[[619 800 504 698 478 510 585 382 575 740 239 667 807]
 [442 660 741 785 463 612 688 391 617 805 312 765 697]
 [699 432 673 667 819 449 364 896 580 431 685 670 480]
 [503 435 543 497 541 851 782 422 709 370 713 574 317]
 [473 691 698 783 465 586 666 388 609 794 277 760 722]
 [555 429 503 503 590 826 726 445 720 300 696 591 302]
 [649 507 711 573 751 400 387 958 487 617 791 530 613]
 [728 414 583 656 817 535 407 775 645 290 624 716 387]
 [698 791 390 396 527 448 525 628 444 717 637 328 836]] -> 619

[[38 33 37 42 49 44 45 49 50 50 52 49 53 47]
 [51 49 49 51 44 40 34 38 31 26 24 22 28 23]
 [ 8 49 61 63 68 70 63 60 55 46 41 30 15 13]
 [48 33 21 16 16 15 19 27 29 38 49 57 70 92]
 [13 16 22 32 38 42 48 47 51 56 56 56 49 49]
 [24 43 44 47 47 43 44 39 38 34 31 27 24 21]] -> 38

[[4 1 4 5 5 2 3 2 2 4]
 [2 3 4 4 6 3 2 2 6 5]
 [3 4 4 2 3 5 4 6 0 3]
 [6 5 7 4 5 4 4 3 4 4]
 [3 3 3 5 6 5 5 4 2 5]
 [7 2 3 5 4 5 3 3 3 5]
 [4 2 4 0 4 3 2 3 4 5]
 [3 3 2 4 2 6 4 2 5 1]
 [6 6 4 3 4 4 2 6 3 4]
 [4 2 5 7 2 4 8 2 4 4]
 [2 5 3 7 2 4 2 5 3 3]] -> 4

[[191 137 161 136 124 119 130  89  71 193 113 109 150]
 [210 111 150  97 130 143 134 116 103  55  92 112 123]
 [121 127 108 145 114 151 145 154 148 222  89 117 154]
 [209 116  87 115 119 109 112 155 131 149 117 125  88]
 [119 132 150  94 142 130 155 110 151 128 102 123 113]] -> 191

[[5 4 6 3 4 4 5 6]
 [3 8 4 4 6 6 3 5]
 [7 3 4 8 6 7 8 3]
 [7 3 7 3 3 3 7 7]
 [3 9 4 4 6 6 2 5]
 [6 4 7 3 3 3 6 7]
 [7 3 4 9 7 7 8 2]
 [8 2 4 8 7 6 8 2]
 [3 8 4 3 6 6 2 6]
 [6 4 7 3 3 3 5 7]
 [6 4 6 3 4 4 6 7]] -> 5

[[ -1   5  -1   2   5 -13  -2]
 [  7   9  -3  -2 -16 -46   1]
 [  3  12  -2   4   9 -31   3]
 [-20 -16   1  -3 -12  41 -26]
 [  5   5  -1  -2 -13 -31   0]
 [  0   8  -2   1  -4 -29  -5]
 [ -6   1   0   3  11   7  -5]
 [  0   3   0   2  10   3   3]
 [  6 -14   2  -6  -9  33  11]
 [  3  -2  -1  -4 -19 -15  -1]
 [ -3  -6   1   1  12  32   2]] -> -1
---
[[  8 -41   5  -3 -89]
 [ -2 -30 -20 -61 -78]] -> -20

[[ 38 -33 -40 -41  28  53]
 [ 82  33  90  53 -22  -1]
 [ -1 -54  79  -8  49  35]] -> 90

[[-37  62  81  70  70  94]
 [-35 -82 -22  61  74 -19]] -> -22

[[  80  -81  -10 -103]
 [  81  -81   -9 -102]
 [  79  -81  -10 -102]] -> -9

[[ 13 -27   6   6  28   2  24]
 [ 26  -5 -20  22  53 -21  95]
 [-10 -12  21  62  -8  -5  -4]] -> -20

[[ 28  41 -84   8 -20  -1]
 [  3  77 -53  26 -21  12]] -> -53
---
[  0 -74  -1   1  -1]	1
[ -7 -26  43 103 -43 -97]	-43
[ -2 -44 -79  79   6 -30]	6
[-40  66 -95 -73  24]	-73
[ 11 -18 -85  73  17]	73
[ 69 -27 -90  51]	-90
---
[-49  43  -9   0 -76 -25] -9
[-95  14 -10  56 101] -10
[ 80 -31 -28  -8  40] -28
[ 66 -14 102  95] 102
[-101  -52   39   20] 39
[-41  42  59   4  89] 59
[ 14 -72  82 -56  37  49] 82
[-14  90  52 -16  73  44 -30] 52
[-85 -20  15  68  31 -59] 15
---
[-35, 1, -46, 73, 75] Out: 1
[10, 3, 12, -74, -25, -23, -2] Out: -23
[-26, 30, 15, 42, 75] Out: 30
[31, 12, -41, -63, -82, -73, -45] Out: -63
[17, -71, -95, -68, 11] Out: -68
[[-48, -54, 18, 12, 14, 1, -87], [-2, 29, -17, 15, -6, -58, 76]] Out: -54
[-90, -79, -30, -65, 37] Out: -65
---
[[76, 74, 196, 127, 138],
 [229, 152, 54, 160, 142],
 [227, 173, 123, 234, 217]] Out: 127

[[8, 8, 4, 6, 2, 4],
 [7, 3, 7, 4, 4, 4],
 [8, 6, 3, 5, 3, 5]] Out: 2

[[322, 743, 181, -179, 271, 670],
 [6, 311, 20, 413, 78, 211],
 [-5, 509, 459, 415, 208, -837]] Out: 271

[[1078, 1660, 4239, 8080, 6870],
 [2324, 1950, 4239, 9932, 3127],
 [2279, 1950, 4239, 9555, 3677]] Out: 8080

[[9, 9, 8, 7, 5, 6],
 [6, 5, 6, 7, 3, 2],
 [7, 6, 7, 8, 3, 3]] Out: 5

[[17, 28, 9, 19, 22, 25, 13],
 [-6, 8, 16, 11, 21, 32, 6],
 [-31, 11, 9, 5, 3, 14, -2]] Out: 25
